Below is a small trained network, with its code and all its weights. Each question gives an input and a class and asks what happens when units are switched off, that is, made to give their printed mean instead of their output.

import numpy as np


def w(rows, s, z=0):
    codes = np.array(rows[::2]) - 128.0
    scale = np.full(codes.shape[1], s)
    scale[-1] = z or s
    return codes * scale


def norm(h):
    return h / np.sqrt((h * h).mean(-1, keepdims=True) + 1e-5)


def f(y):
    return y / 2 * (1 + np.tanh(0.7978845608 * (y + 0.044715 * y**3)))


def log_softmax(a):
    a = a - a.max(-1, keepdims=True)
    return a - np.log(np.exp(a).sum(-1, keepdims=True))


def net(x, mask):
    res = np.array(x, float).reshape(1, 4) / 4 @ E
    u = 0
    for l in range(2):
        y = f(norm(res) @ A[l][:, :-1].T + A[l][:, -1])
        res = res + np.where(mask[u : u + 9], y, B[l][:, -1]) @ B[l][:, :-1]
        u += 9
    return log_softmax(norm(res)[-1] @ U[:, :-1].T + U[:, -1])


A, B = {}, {}
E = w([
[206,96,36,168,219,141,144,28],'x0',
[128,139,125,107,106,126,127,118],'x1',
[155,45,151,145,33,110,61,101],'x2',
[36,40,228,1,81,211,94,121],'x3',
],0.0045)
A[0] = w([
[161,191,89,176,165,108,96,85,198],'0.n0',
[62,80,165,82,127,99,129,110,207],'0.n1',
[174,96,55,169,76,169,97,140,93],'0.n2',
[159,117,91,134,72,105,93,203,85],'0.n3',
[105,213,162,105,183,88,141,193,165],'0.n4',
[128,77,174,175,85,147,92,45,2],'0.n5',
[100,124,137,97,133,155,153,79,138],'0.n6',
[131,2,106,103,97,145,101,128,58],'0.n7',
[81,160,147,112,137,143,91,173,71],'0.n8',
],0.0073,0.0023)
B[0] = w([
[154,104,145,70,51,219,92,84,251],'0.n0',
[153,73,81,243,132,106,200,85,248],'0.n1',
[156,2,201,240,216,48,158,148,169],'0.n2',
[150,65,92,30,219,70,42,238,171],'0.n3',
[105,157,93,144,129,177,85,101,254],'0.n4',
[241,185,100,78,98,138,140,54,186],'0.n5',
[77,136,177,151,247,7,104,124,175],'0.n6',
[190,169,142,84,185,103,228,72,228],'0.n7',
[130,102,146,183,80,168,95,136,172],'0.n8',
],0.0052,0.0041)
A[1] = w([
[216,79,114,155,104,74,92,188,161],'1.n0',
[10,135,175,176,92,161,186,187,11],'1.n1',
[94,215,79,94,147,168,124,176,46],'1.n2',
[165,86,203,148,114,81,186,102,184],'1.n3',
[81,214,76,144,131,115,130,190,93],'1.n4',
[156,59,73,77,253,49,139,127,222],'1.n5',
[104,72,159,107,61,140,226,164,60],'1.n6',
[8,143,175,182,124,128,164,170,6],'1.n7',
[76,102,78,109,158,211,201,67,169],'1.n8',
],0.0061,0.0024)
B[1] = w([
[1,158,182,89,151,109,121,143,203],'1.n0',
[180,146,137,132,119,128,195,47,183],'1.n1',
[169,10,128,220,99,191,77,163,171],'1.n2',
[135,167,43,225,142,252,55,164,221],'1.n3',
[84,60,126,120,115,87,69,68,166],'1.n4',
[16,132,155,97,36,133,109,232,253],'1.n5',
[150,138,57,174,178,124,33,143,152],'1.n6',
[216,143,76,73,181,99,159,144,170],'1.n7',
[159,174,171,57,127,11,185,165,242],'1.n8',
],0.006,0.0049)
U = w([
[134,91,69,223,89,211,38,109,1],'0',
[199,172,107,110,182,154,222,47,242],'1',
[5,149,176,75,146,52,136,185,141],'2',
],0.012,0.0013)

Each question gives the input, the list of numbers given to net, and the class t.
The units are the neurons (one row each of A and B). Each row of codes is followed by its name. A weight is (code - 128) times the scale printed after its matrix; where a second scale follows, it is the last column's (A, B and U).
mask holds one flag per neuron, layer by layer. A switched-off neuron (its flag False) gives its mean, the last column of its row in B, instead of its output. The means were averaged over made-up inputs and are rounded, as every weight is.
A unit's drop is (log p(t) with every unit on - log p(t) with that unit switched off) / (log p(t) with every unit on - log p(t) with every unit switched off).
The circuit of an input: a set's keep is (log p(t) with only the set's units on - log p(t) with every unit switched off) / (log p(t) with every unit on - log p(t) with every unit switched off). Starting from the 12 units with the biggest drops (on a tie, the unit counted first), units are removed one at a time, each time the one whose removal leaves the highest keep (on an exact tie, the one counted first), for as long as the keep stays at least 0.8.
circuit, biggest first: the units of the circuit, biggest drop first
unit that matters most: the unit with the biggest drop
k most important neurons: the k neurons with the biggest drops, biggest first
top k neurons in layer l: the k neurons of layer l with the biggest drops, biggest first
drop when u is switched off: that unit's drop, to one decimal
input [0,-3,-8,7], class 1: circuit, biggest first -> 0.n3, 1.n5
input [4,1,1,8], class 1: unit that matters most -> 0.n7
input [1,-5,2,8], class 1: top 3 neurons in layer 0 -> 0.n7, 0.n3, 0.n2
input [5,5,8,6], class 1: 2 most important neurons -> 0.n7, 0.n5
input [7,-5,0,7], class 2: top 2 neurons in layer 0 -> 0.n6, 0.n0
input [-2,-3,-2,0], class 0: 2 most important neurons -> 0.n4, 0.n7
input [-8,2,2,7], class 0: 2 most important neurons -> 0.n1, 1.n6
input [-1,8,-6,-7], class 0: top 2 neurons in layer 0 -> 0.n7, 0.n1
input [0,2,-7,5], class 1: 3 most important neurons -> 0.n3, 1.n1, 1.n7
input [8,-6,0,5], class 2: 2 most important neurons -> 1.n5, 0.n6
input [-5,1,3,7], class 0: 2 most important neurons -> 1.n6, 0.n1
input [6,3,6,6], class 1: 2 most important neurons -> 0.n7, 0.n5
input [-3,7,-3,0], class 0: 3 most important neurons -> 0.n4, 1.n2, 0.n2
input [4,-4,6,7], class 1: circuit, biggest first -> 0.n7
input [-8,-8,-5,-1], class 0: 2 most important neurons -> 0.n4, 1.n2
input [-8,-4,-7,3], class 1: 2 most important neurons -> 1.n1, 1.n7
input [6,6,3,7], class 1: top 2 neurons in layer 0 -> 0.n5, 0.n7
input [-1,-2,6,-2], class 2: 2 most important neurons -> 0.n3, 1.n0
input [-2,-2,5,-5], class 2: 2 most important neurons -> 0.n3, 1.n0
input [8,-6,-1,2], class 2: unit that matters most -> 1.n5
input [4,0,3,-7], class 0: top 2 neurons in layer 0 -> 0.n0, 0.n2
input [-7,-7,-1,8], class 1: top 3 neurons in layer 1 -> 1.n1, 1.n5, 1.n7
input [8,6,7,8], class 1: top 2 neurons in layer 0 -> 0.n7, 0.n5
input [-4,-8,-5,-1], class 0: drop when 1.n2 is switched off -> 0.3
input [-4,-4,5,-3], class 2: drop when 0.n3 is switched off -> 0.2
